Where the symbols take the points:
BZ: r>FG, p>GQ, k>TG, w>HZ, x>LS
HG: r>., p>QZ, k>ZB, w>SM, x>QD
DZ: r>QD, p>FQ, k>SB, w>BR, x>MP
QB: r>MP, p>QG, k>PC, w>PF, x>QQ
HB: r>., p>SB, k>QJ, w>JG, x>MF
CP: r>TN, p>TQ, k>JZ, w>TT, x>NJ
NF: r>GL, p>JH, k>NJ, w>JP, x>HZ
CJ: r>., p>CM, k>DS, w>DD, x>GD
GQ: r>BZ, p>., k>DL, w>FB, x>DJ
DH: r>PN, p>., k>LQ, w>LJ, x>HP
HQ: r>SB, p>GZ, k>FC, w>SJ, x>PC
TR: r>TT, p>., k>DH, w>TQ, x>MM
PF: r>MZ, p>ZG, k>LM, w>QB, x>GH
QH: r>NG, p>LS, k>CM, w>RG, x>MH
NM: r>., p>GL, k>QS, w>RQ, x>NZ
NJ: r>BF, p>ZZ, k>JT, w>QN, x>JL
NZ: r>., p>ML, k>ZC, w>LG, x>QJ
MC: r>ZH, p>HJ, k>MZ, w>GP, x>BP
BR: r>BB, p>RF, k>GS, w>DZ, x>MZ
HN: r>JP, p>., k>MM, w>JH, x>GQ
JT: r>GP, p>NR, k>QB, w>HJ, x>TJ
LG: r>., p>FG, k>HC, w>NZ, x>NG
CL: r>FF, p>., k>FB, w>PZ, x>GZ
RT: r>FQ, p>., k>GZ, w>LQ, x>QG
PN: r>QC, p>DH, k>RF, w>JZ, x>HJ
FQ: r>DZ, p>RT, k>HQ, w>RF, x>QB
HM: r>MF, p>PC, k>GL, w>MS, x>JN
BP: r>BG, p>ZT, k>FH, w>HT, x>QC
TM: r>QQ, p>., k>CL, w>FD, x>RT
GH: r>FH, p>FD, k>RR, w>QQ, x>RF
TQ: r>CP, p>., k>LJ, w>TR, x>ZZ
CM: r>CJ, p>TT, k>QC, w>TN, x>RP
SB: r>HB, p>HQ, k>RG, w>GS, x>HM
TN: r>DD, p>CP, k>HH, w>CM, x>BF
HP: r>HJ, p>., k>ZG, w>NR, x>SF
BQ: r>HC, p>TG, k>BP, w>LC, x>CM
PZ: r>RR, p>., k>GQ, w>CL, x>BH
MZ: r>CF, p>PF, k>MS, w>MP, x>FH
ML: r>NZ, p>HZ, k>LC, w>FG, x>RG
ZZ: r>NJ, p>., k>NR, w>MM, x>CN
NT: r>PH, p>RR, k>FG, w>JN, x>GS
LQ: r>RF, p>., k>BH, w>RT, x>ZG
FH: r>SM, p>GH, k>NT, w>QZ, x>BR
LM: r>MS, p>TB, k>JP, w>PC, x>RR
QS: r>., p>BF, k>CT, w>GD, x>ZC
RD: r>TJ, p>., k>TM, w>SF, x>LJ
GP: r>CT, p>JT, k>MP, w>MC, x>HT
FG: r>LG, p>BZ, k>BQ, w>ML, x>QH
HZ: r>ML, p>FB, k>JL, w>BZ, x>FC
ZT: r>BP, p>SF, k>GH, w>TJ, x>PN
NB: r>FC, p>., k>TQ, w>DJ, x>JH
DL: r>TG, p>., k>SF, w>CN, x>TR
TB: r>LM, p>., k>HN, w>FL, x>PZ
HT: r>RM, p>TJ, k>QZ, w>BP, x>HH
JG: r>., p>GS, k>NG, w>HB, x>ZQ
RP: r>GD, p>QN, k>MC, w>BF, x>BQ
FD: r>GH, p>., k>PZ, w>TM, x>LQ
MP: r>DM, p>QB, k>HM, w>MZ, x>QZ
LS: r>QH, p>DJ, k>TT, w>FC, x>JP
SJ: r>GS, p>BH, k>LS, w>HQ, x>LM
FL: r>PC, p>., k>JH, w>TB, x>CL
CT: r>., p>GP, k>DM, w>ZH, x>RM
ZC: r>., p>LC, k>RM, w>HC, x>DD
RF: r>BR, p>LQ, k>SJ, w>FQ, x>PF
JP: r>MH, p>HN, k>QN, w>NF, x>BZ
QQ: r>QZ, p>TM, k>FF, w>GH, x>FQ
GD: r>., p>RP, k>ZH, w>QS, x>HC
TT: r>CM, p>TR, k>PN, w>CP, x>QN
QN: r>RP, p>MM, k>HJ, w>NJ, x>TG
RH: r>., p>HH, k>QD, w>DS, x>CT
RG: r>QJ, p>FC, k>TN, w>QH, x>GL
JL: r>LC, p>CN, k>TJ, w>TG, x>CP
NR: r>JT, p>., k>QG, w>HP, x>RD
BH: r>SJ, p>., k>DJ, w>GZ, x>TB
ZB: r>., p>JN, k>NZ, w>PH, x>HB
QD: r>., p>DZ, k>HB, w>BB, x>DM
DS: r>., p>QC, k>BB, w>RH, x>ZH
PC: r>HM, p>FL, k>NF, w>LM, x>FF
GZ: r>HQ, p>., k>NB, w>BH, x>FL
QG: r>QB, p>., k>FL, w>ZG, x>TM
TG: r>BQ, p>DL, k>ZT, w>JL, x>TT
MH: r>RQ, p>JP, k>RP, w>GL, x>FG
RR: r>NT, p>PZ, k>BZ, w>FF, x>SJ
QJ: r>., p>RG, k>DD, w>NG, x>NM
LC: r>ZC, p>JL, k>HT, w>BQ, x>TN
BG: r>., p>BP, k>SM, w>RM, x>DS
CN: r>JL, p>., k>RD, w>DL, x>TQ
LJ: r>JZ, p>., k>RT, w>DH, x>NR
HC: r>., p>BQ, k>BG, w>ZC, x>CJ
FF: r>JN, p>CL, k>HZ, w>RR, x>HQ
JN: r>ZB, p>FF, k>ML, w>NT, x>SB
RQ: r>., p>MH, k>GD, w>NM, x>LG
RM: r>., p>HT, k>HG, w>BG, x>RH
ZH: r>., p>MC, k>CF, w>CT, x>BG
ZQ: r>., p>MS, k>RQ, w>MF, x>PH
BF: r>QS, p>NJ, k>GP, w>RP, x>LC
GL: r>NM, p>NF, k>BF, w>MH, x>ML
NG: r>., p>QH, k>CJ, w>QJ, x>RQ
PH: r>., p>NT, k>LG, w>ZB, x>JG
HH: r>RH, p>JZ, k>DZ, w>QC, x>GP
JZ: r>HH, p>LJ, k>FQ, w>PN, x>JT
SM: r>., p>FH, k>PH, w>HG, x>BB
JH: r>NF, p>., k>ZZ, w>HN, x>FB
FB: r>HZ, p>., k>CN, w>GQ, x>NB
DJ: r>LS, p>., k>TR, w>NB, x>HN
SF: r>ZT, p>., k>FD, w>RD, x>DH
QZ: r>HG, p>QQ, k>JN, w>FH, x>DZ
MM: r>QN, p>., k>HP, w>ZZ, x>DL
DM: r>., p>MP, k>MF, w>CF, x>HG
CF: r>., p>MZ, k>ZQ, w>DM, x>SM
GS: r>JG, p>SJ, k>QH, w>SB, x>MS
MS: r>ZQ, p>LM, k>MH, w>HM, x>NT
DD: r>., p>TN, k>RH, w>CJ, x>QS
MF: r>., p>HM, k>NM, w>ZQ, x>ZB
TJ: r>HT, p>RD, k>QQ, w>ZT, x>JZ
BB: r>., p>BR, k>JG, w>QD, x>CF
HJ: r>MC, p>HP, k>PF, w>JT, x>ZT
ZG: r>PF, p>., k>TB, w>QG, x>FD
FC: r>RG, p>NB, k>CP, w>LS, x>NF
QC: r>DS, p>PN, k>BR, w>HH, x>MC

The rows follow the links: the fewer symbols apart two points are, the more alike their rows tend to be.

Each row is also shifted at random along 10 hidden directions that mean nothing.

Some points, each with a row of numbers:
FD ->  -98    -7    12   -28     4   -17   -28   -18     3    -5   -13     0   -11   -13    -4   -24   -27    13   -21    -6    -9   -13   -50    -4    -1   -16    40     0    23    43   -21    25    -9   -32   -14    -9   -19    11   -34   -52   -18    14    46   -36   -13     5     1    26   -10   -11   -20    27    24    36
QJ -> -122    25    -7   -16     1     9   -60   -30    22   -16    22    23     6   -67    18   -21   -21   -24    -7    11   -16   -20    34     7     8    21    77    10    22    13    25    67   -26     7    -6    49    25    -5    -8   -58    62   -63     4    38   -64    67    24     6    27    25    32    92   -42   -11
JL ->   82    -1   -24   -55   -12    -7   -27   -52   -75    44    67     9     3   -15    -9    23   -12    32    -4     3    -3   -15  -103   -11   -35    -4     2    14    -2    14    55    68    18   -71    10   -33    24    -6    40    44    13    -3    36    -2   -19    25   -10    23   -50   -12    23   -27   -14     0
MF -> -126    26   -29    87   -26    28    36     7   -37    -5   -13    -3    11    -4   -73     0   -98   -26    64    34   -16   -28     5    -5     6    48     6    15   -26   -40   -53    -7   -20    31    16   -13    55    -8    47    49   -34   -17   -10    22     1   -27    14   -15     2    10    24   -34     3    17
NG ->   38    18    11   -14    12   -35    49    38   -21    32    -2    -9   -21    -7    36    11    20    37    -1    27     0    36   -42    21     6    49   -21   -32   -55    22    29   -29    54    -1     1     8   -14     3    15    26    -7    14   -13    18   -23   -19   -23    16   -54   -18    -5   -40     0    -9
ZC ->  -85    22    23    22   -55    19   -49   -15   -73    96    -7     5    -2   -43    20    64    68    23    59   -46   -48    13    -5    59   -60    27     2     1    37    62    11    60   -19    38    51    11   -20    24    24   -58    42   -17   -67    -2    -5     7    15    40   -12     4   -15   -12    14    63
BP ->   39    11    36    -5   -38   -38   -49    12   -29    39    -9   -13   -32    -8    41    14    87    20     4   -12   -23    40   -12    26   -23     4    -5    -9     4    43    38    -2     9    14    35    18   -58    17   -12   -48    50    23   -33   -19     6     3    -5    27   -10     9   -42    -5    17    31
BR ->   63    -8    14    -3    32    -3    42    21   -40    35   -35    -6   -42   -31     6    -8    33    18    49     6    26    35    -3     0   -29     8   -15    -2   -21    22    22   -28    -7    10    11    39   -18   -35   -46     8   -51    -4    44     0   -35   -11     5    20   -46     4   -17   -11    28   -46
PZ ->  -33    15    28   -24    -3    -7   -54    -5    39   -11   -33    13    11   -19    22    -3    69    -4   -20   -65   -32    -1   -10    22    -5   -35    -9    14    82    -1    13    35   -32    15   -10   -18   -38     1   -44   -53    28   -20   -20   -21    26    31     1    34    14   -36   -48    67     9    36
CL ->  -38   -23    15    -9    36    14     1   -24    20    12   -18     6     2    12    11    -2    19    -9    -9   -16   -13    48   -28     3    -5   -26    10     0   -30    15     8   -37   -18   -24    18   -20    -3    13   -15     9   -19    -6    30   -21   -11    30   -13    23     1   -18   -14    -7    -6   -25
TG ->   58    -5    -3    47    -5    -4   -26    -5    23    -5    23    -1    -7    22    -8   -12   -26    27   -50    -4   -29    13    -9     3    -1    -4    51   -18     9    14   -14   -25   -23   -16   -33    -9    -1    26     7   -18    -5    19     7   -38    -3    -4    -7   -17    36    -6    16    -1   -19   -14
MH ->  -21     5    -3    94   -40    16    14    26   -11    27   -67   -12    21     7   -21    30   -22     0    32     7   -32   -27    12    31   -14    47    -5   -25     3    13   -91   -14   -27    69     7    -4     1    13    38   -49     3    18   -57     4    10   -60    12     0    12    -7    -5   -23    21    89
TB ->   85     5     6    14     1   -17   -35   -38     1     6    -1     9    30   -25   -64     3   -44   -12   -19   -18   -19   -24   -38   -12     8    -7    -9     7    15   -14   -22    34   -26    -5   -15   -27    16   -15     5    20    40    -5    -8    -5    10    22    -2     3    -1   -13    -3    30    16    16
ZH ->   72    10    12    13   -25   -22    56    52   -22   -10   -13   -32   -20    38     4    10    20     9    23    21    27     3    27    15     4    20   -65   -14   -29   -15    -1   -46    49    32    31    -4   -20     8    27    28   -22    43   -38    10    49   -62   -10   -22   -22     3   -22   -69    31    20
HT ->   -3   -10   -18    40   -44    15   -15    40     5     2    17     7   -14    49    26    -4    11   -19   -12     0   -28    12    11    -9    14   -38     6    11    -3    14   -14   -23   -21   -16    21     0    -6     6     3   -31   -33    19    20    -6     3   -32     2   -11    60    18     0   -42   -29    59
GQ ->  -47     3    30    25   -11    -8     3   -28    53    -7   -24     8    21    31   -28    24    -9    28   -12    -8    15   -33    -7    17   -13    24     8   -24   -12     0   -55   -26   -10    13    -7   -16   -22    38    21     0    43    25   -50   -44    17    -6    -5     9   -11   -26     1   -16    24    10
HJ ->   28   -11    -4    33   -14   -15   -61   -54    27   -36    -7    -8     4   -13   -43   -29   -61   -29    -4    39    12   -27    53   -26    17     3    66     2    -1     3   -38    -2   -19    15    -8    36     5    22     5   -49    67    17   -11   -10    -8    17    23   -15    46    59     8    51    15   -15
SB ->   -8     5   -32    91   -23    18   -73    28   -31    55    -9    24     7   -49     9     1   -10   -36    13   -39  -104    28    -6   -21    38     1    33    49    15     0   -12    35   -83    20   -24    10    11   -38   -16   -36    30   -61   -32    25   -54    30    20     6    89    26    15    48   -76    54
NT ->  -80    44    20    22   -18   -40   -27    24   -24    10   -18    -8   -20   -24     5     0    63    29    30   -14   -41    36   -18    21   -11    46   -24    20    18   -47    49    -4    -5    36    -8   -34   -35   -11    -7    30    36   -11   -59   -10    15    17   -16    25   -23   -36   -32    17   -11    -9
NM ->  117    36     0   -50   -55    25   -33   -32   -45    -7    21     9    36   -37   -22    40    -6   -33    58    11    30   -99    16     8   -33    33   -20    28    22   -31     1   112     0    30    38    -2    39   -17    41     4    66   -30   -40    34     5    22    26     0   -23     9    29    12     2    63
LC ->   29    -8     5    -7    -3    52    17    -1    34   -15    22    12    -7    39    23    13    13    -3    -5    -7    18     9    39    25   -21   -21    18   -18     3    14    -6   -26    -1   -12    26     6    19    38    11   -10   -50     6    26   -16    10    -6     6   -20    20     3    12   -37    -8   -15
FC ->  -36   -14   -64    32     0    23   -20     3   -44    14   -19    28    23   -30    16   -10    23   -11    27     1   -46   -12   -10   -30   -13   -17     3    47    51   -41    10    53   -54     3   -22    17    16   -60   -12   -38    -2   -70    29    34   -46    -1    18    25    31   -15    28    58   -61    18
LS ->  -22    -5   -22     4     1     5    27     9    -5   -10   -43    -1     6    -1    17   -12    -8    20    39    36    11   -39     5   -10     0    32    16    15    10   -22   -34     7    13    18   -25    15   -28     8     0   -38    -1   -13   -17     1   -14   -33     5    35   -18   -16    -1    16    -6    23
MP ->  150    -7    72   -27    -2    43    -8   -15    23    20     8    12    21    -4   -31    55    30   -49   -15   -70    46   -22    46    29   -28   -35   -40   -34    -7    40   -25    12   -44    27    50    17    19    -6    -7    16     7    15    -9    -2    23    26    20   -42    13    29    -5   -27    39    10
SM ->  -68    49    31   -13   -25   -16     0     8    38   -40    26    -4   -22     0   -38    -8   -38    11    10    10    49   -42    30    14    -2    48    19    -7   -17   -15   -10     1    13    19    -8     4    -5    20     5    37    19    27   -46   -29    22    10     9   -29   -30    14     0   -13    29   -16
DM ->   -9    27    49   -44     5   -15   -15    24    31    -4    40     5     7   -17     5    25    31   -22   -74   -73     2     7     4    30    19   -20   -39   -39    12    30    33    25     0     4     9    -5    16   -12   -10    19    19    18   -13    21    31    26    -1   -47    13     7   -10     6     2    17
JH ->  -86   -60   -15    36     5    30   -40   -12   -20    50   -61    -3    29   -10    36     4   -18   -26   -29     5   -74    20   -42    12     7   -29    50   -22   -10    79   -77     4   -35   -11     9    -2    -1    22    -1  -123   -19     9    31     6   -43   -14     4    36    54     8    -2    18   -18   104
CT ->   21   -11   -39    39    -4    -4     5    27   -69    25     8   -18   -22     5     7   -17   -15   -19    17    46   -33    59    -1   -12     7    -2     9     3   -54    -3    33   -36     5    -3    30    11    27   -29    11    10   -34    12    49    39   -25   -19    -3   -13    16    38    13   -27   -25   -14
HZ ->  -13   -11    -4    41   -13     0    21    16    -3    30     1     6    15    55    -3    46    33    24   -10     7   -12    18   -40     3   -23    31   -37   -12   -51   -39    -8   -54    -9     3     1   -43     7   -13    48    75    18    16   -48   -19    12   -19   -23    -4    -4   -28    18   -76   -30    -6
HP ->   56   -20    40    12    21     0    -9   -47    18     5   -37    13    12   -19   -22    -1    69   -14   -15   -44    19    24    42    12   -37   -65   -22   -26    54    28    13   -16   -47    30    29    37   -12   -11   -34   -40    21   -12    32    -4    19     6     6     6     9   -10   -28    50    47   -46
QS ->  -87    38    10    66   -46    23     4   -23   -20    23    20    18    32   -20   -73    55   -11    -6    24   -50     4   -44    34    31   -38    27   -36   -14    61   -14   -21    48   -24    59    13     5    39     1    64    32    36   -24   -66    18    34   -11    16   -33    -3    -1    21   -12    26    10
TQ ->  -29   -49   -40   -58    36    59    87     2    28   -41   -22   -16     7    63    50   -18    -3    -3    37    30    60   -34    45   -15    -2   -42   -20    13    19   -10   -28   -20    54   -28    -6     5   -11    38     0   -13  -102    -5    41    -5    22   -50     2    15   -19   -14    -2   -27    17   -13
TR ->   92   -25   -18    99     4   -17     2   -29    -5    56    13    22     5     3   -71    19   -74    33   -39   -16   -29    12   -54   -24     7     6    30   -22   -17    38   -54   -22   -35   -26   -44     2    15     0    26    25    11     7    -5   -27   -29   -11    -9   -11    23     6    32   -24    -8   -18
PH ->   94    25    39    83   -49    48    -1    18    11    28   -46    16   -13    -7   -21    21    14   -15    63   -32   -15    -2    43    43   -33    16    15     2     6    25   -59   -19   -70    56    44    20    -4    12   -12   -32   -32   -11   -19   -24     0   -17    17     4    22     7   -18   -26    28    56
FG ->  -39     1   -26    38   -19    16    16    42    27   -55   -51   -28   -19    51    29   -27    -8     8    57    85     9   -16    62     3    -6    56    46    13   -40   -63   -43   -69     7    43    -8    -8   -17    19     8   -27   -20    19   -32   -18    -3   -34     1     2    11     4    10   -23   -22     1

From each start, follow one symbol. Which point do you reach?
Answer with the point's name.
start   49   -19     5   -22    -8    10   -12   -35    -7    35    18     2    14    31     0    42    16    21     2   -15     8   -10   -28     3   -26    -7   -16    -4   -10     9   -11     6     8   -19     3   -22    -2    27    32    22    22    13   -35   -36    20     6    -7    10    -9    -4     9   -46     5    -3
r
JL
start  -52    15   -21     0    10   -54   -20    44    33   -54    -2   -43     9    26    20   -32   -34    -1   -47    16   -44     8   -16   -17    86    31    -9     7   -17   -65    -9   -23    47     3   -62   -68   -21    10    13    19    34    40   -71     3    47    -6   -20   -14    32    -8   -21    22   -34    26
p
TB
start   19   -17    -5    46    21    17    -3     9     2    25     1    -1   -14    -6   -22    10     6   -27    55    17    24    33    82   -30    -9    29    11    21   -69   -38     2   -63   -46    42   -10    40    15   -37   -10    54    27    -9   -47   -14   -27    34    22   -30    33    58    37   -14   -25  -104
x
MP
start   41    -6   -27   -16     3     2    16   -48   -36   -25   -16    11    25   -28   -52   -22  -104     3    -3    50     8   -61   -72    -7   -11     8    34   -11     0    22   -44    51     7   -33     0    -5    41    -8    13   -27   -40    -2   100    24   -33   -18     3    20   -47   -21    19    18    32    45
w
NF
start   68   -14   -42    48   -29     1   -28    29   -60    57   -18     3     0    -7    20    11    -2    36    12   -20   -65    -9   -41    -7     4     5     7    19    56    36   -40    43    -2     4   -36    -1   -36     0    10   -65    -9    -7   -38    -3   -11   -45     6    26    26    -3    -8    -2   -19    88
x
QN
start  113     3    -4   -52    20   -25    10   -33     7   -39    11    13    31    -4   -24    -4    -4     4   -45     0    23   -43   -53   -14    -7   -20   -34   -14    31   -24    22    41     9   -21   -17   -29    20   -32    -2    24    12    -6    44    16    17     8   -11     3   -41   -49     4    29    13   -10
w
JH
start  -15   -10    10     9    22   -18   -38   -17    25    16    53    16    35    -1    -8    24     6    -4  -126   -70   -44    40   -29    15    18   -43   -13   -46    38    30    29    13   -17   -22   -23   -25    30    -2    22     4    39     8    -3    20    18    34   -14   -39    43    -8    16    28   -31   -17
p
ZZ
start   56    19    45    28     2   -60   -59    25   -14    45    17   -16   -17   -44    -9    10    32     0   -56   -36   -51    80   -10    24    11    32     3   -42   -37    29    43   -25   -33    29    -7    10    -4   -31   -17    14    72    35   -42     5    -8    49    -5   -37    26    36    -8    15   -18   -34
x
SM
start   -4   -26    29   -63    21   -21   -21     9    10    24    18    -2    -4    15    34    15    44     8   -55   -38   -11    27   -56     2     8   -41   -23   -12   -17    34    24    -8     4   -50    -3   -32   -26    -4   -24     9     2    34    18   -27     4    23   -16     8     6   -13   -22   -17    -6    15
x
RT
start  -50    37    43   -90   -30     5     1    39    28   -36    38     1    -8    11    30    18    32    -9   -16   -39    37   -53    12    30    12    -4   -47    -5    22     4     9    48    36    -2    15   -21   -13    22     2    10    -2    18   -32    -7    45     2     2   -24   -18    -5   -20   -27    17    62
x
QD
start  -32   -23   -56   -29   -37     4     6    60    25   -24    -8   -18    33    73    54    14   -31    11    -5    24   -13   -92   -21   -43    71    14   -32    41     0   -44   -87    25    64   -18   -52   -56   -36    25    48   -18    18    24  -104   -10    33   -62    -4     5    40   -10    13   -44   -54   130
r
FC
start   -3    11    17    21     4   -27   -23    41    43    13    -8   -25   -25    -6    47   -23   -55    -7   -20    26   -47    41     4    15    75    55    72   -16   -79    47   -36   -44    28    -5   -19     6   -22    57    -5   -39    21    32   -57    -8   -39    16    -1    -1    42    49    -3    -3   -24    37
p
GS
start   16   -27    27   -72    49    17   -31   -26    77   -59    -3   -12    20     7    10    -7    39   -53   -34   -23    49    -8    85    -7     2   -50    -9    -1    17   -36    18   -11   -18    12   -12     3     2    -8   -43    -9    30     6     0   -12    33    53    15   -32    32    24    -3    52     7   -71
r
QB
